Below is a small trained network, with its code and all its weights. Each question gives an input and a class and asks what happens when units are switched off, that is, made to give their printed mean instead of their output.

import numpy as np


def w(rows, s, z=0):
    codes = np.array(rows[::2]) - 128.0
    scale = np.full(codes.shape[1], s)
    scale[-1] = z or s
    return codes * scale


def norm(h):
    return h / np.sqrt((h * h).mean(-1, keepdims=True) + 1e-5)


def f(y):
    return y / 2 * (1 + np.tanh(0.7978845608 * (y + 0.044715 * y**3)))


def log_softmax(a):
    a = a - a.max(-1, keepdims=True)
    return a - np.log(np.exp(a).sum(-1, keepdims=True))


def net(x, mask):
    res = np.array(x, float).reshape(1, 3) / 4 @ E
    u = 0
    for l in range(2):
        y = f(norm(res) @ A[l][:, :-1].T + A[l][:, -1])
        res = res + np.where(mask[u : u + 8], y, B[l][:, -1]) @ B[l][:, :-1]
        u += 8
    return log_softmax(norm(res)[-1] @ U[:, :-1].T + U[:, -1])


A, B = {}, {}
E = w([
[139,230,145,121,163,223],'x0',
[214,109,197,133,112,142],'x1',
[183,69,201,252,157,137],'x2',
],0.0041)
A[0] = w([
[230,73,144,87,105,206,157],'0.n0',
[168,119,152,174,91,27,92],'0.n1',
[65,5,125,243,182,50,72],'0.n2',
[180,23,117,136,114,99,66],'0.n3',
[236,55,175,241,128,101,116],'0.n4',
[57,236,110,79,127,254,36],'0.n5',
[104,179,79,36,131,222,78],'0.n6',
[103,163,115,64,62,2,2],'0.n7',
],0.005,0.0018)
B[0] = w([
[72,170,34,204,165,92,168],'0.n0',
[31,92,120,101,206,145,163],'0.n1',
[91,163,154,72,116,2,227],'0.n2',
[60,74,196,17,183,144,171],'0.n3',
[232,58,219,91,208,107,253],'0.n4',
[114,156,208,51,129,76,222],'0.n5',
[87,131,203,120,214,127,203],'0.n6',
[190,33,151,181,82,234,174],'0.n7',
],0.0041,0.0045)
A[1] = w([
[164,126,147,111,201,158,126],'1.n0',
[236,138,159,170,140,164,119],'1.n1',
[101,240,97,97,116,219,142],'1.n2',
[126,142,178,121,108,79,163],'1.n3',
[159,101,74,83,68,118,171],'1.n4',
[89,35,46,64,3,172,6],'1.n5',
[50,146,83,76,99,39,137],'1.n6',
[137,156,121,123,162,141,134],'1.n7',
],0.0064,0.0021)
B[1] = w([
[141,171,100,135,116,168,195],'1.n0',
[145,160,45,168,120,150,187],'1.n1',
[98,115,167,51,137,110,227],'1.n2',
[104,120,62,115,140,136,194],'1.n3',
[89,123,176,174,148,167,167],'1.n4',
[110,84,99,163,99,254,239],'1.n5',
[161,157,121,178,82,146,253],'1.n6',
[143,152,140,124,107,120,144],'1.n7',
],0.008,0.0035)
U = w([
[90,219,163,9,141,152,136],'0',
[141,22,165,104,188,44,178],'1',
[75,153,89,180,61,61,7],'2',
[62,53,107,147,64,237,173],'3',
[203,187,99,174,178,175,181],'4',
],0.014,0.0021)

Each question gives the input, the list of numbers given to net, and the class t.
The units are the neurons (one row each of A and B). Each row of codes is followed by its name. A weight is (code - 128) times the scale printed after its matrix; where a second scale follows, it is the last column's (A, B and U).
mask holds one flag per neuron, layer by layer. A switched-off neuron (its flag False) gives its mean, the last column of its row in B, instead of its output. The means were averaged over made-up inputs and are rounded, as every weight is.
A unit's drop is (log p(t) with every unit on - log p(t) with that unit switched off) / (log p(t) with every unit on - log p(t) with every unit switched off).
The circuit of an input: a set's keep is (log p(t) with only the set's units on - log p(t) with every unit switched off) / (log p(t) with every unit on - log p(t) with every unit switched off). Starting from the 12 units with the biggest drops (on a tie, the unit counted first), units are removed one at a time, each time the one whose removal leaves the highest keep (on an exact tie, the one counted first), for as long as the keep stays at least 0.8.
units of the circuit, in order: the units of the circuit, biggest drop first
k most important neurons: the k neurons with the biggest drops, biggest first
top k neurons in layer l: the k neurons of layer l with the biggest drops, biggest first
drop of u: that unit's drop, to one decimal
input [-1,-7,5], class 2: units of the circuit, in order -> (0.n2; 1.n6)
input [3,-8,4], class 2: top 2 neurons in layer 0 -> (0.n4; 0.n7)
input [-1,-2,-8], class 3: units of the circuit, in order -> (0.n7; 1.n5)
input [-3,-3,1], class 2: 2 most important neurons -> (0.n2; 1.n6)
input [3,-7,5], class 2: most important neuron -> (0.n4)
input [-1,-6,1], class 2: 2 most important neurons -> (0.n2; 1.n5)
input [-8,-4,0], class 3: top 3 neurons in layer 0 -> (0.n4; 0.n7; 0.n6)
input [-8,-7,-3], class 3: units of the circuit, in order -> (1.n5; 0.n7)
input [-7,-7,-1], class 3: 2 most important neurons -> (1.n5; 0.n7)
input [-7,-5,-3], class 3: drop of 1.n5 -> 0.1
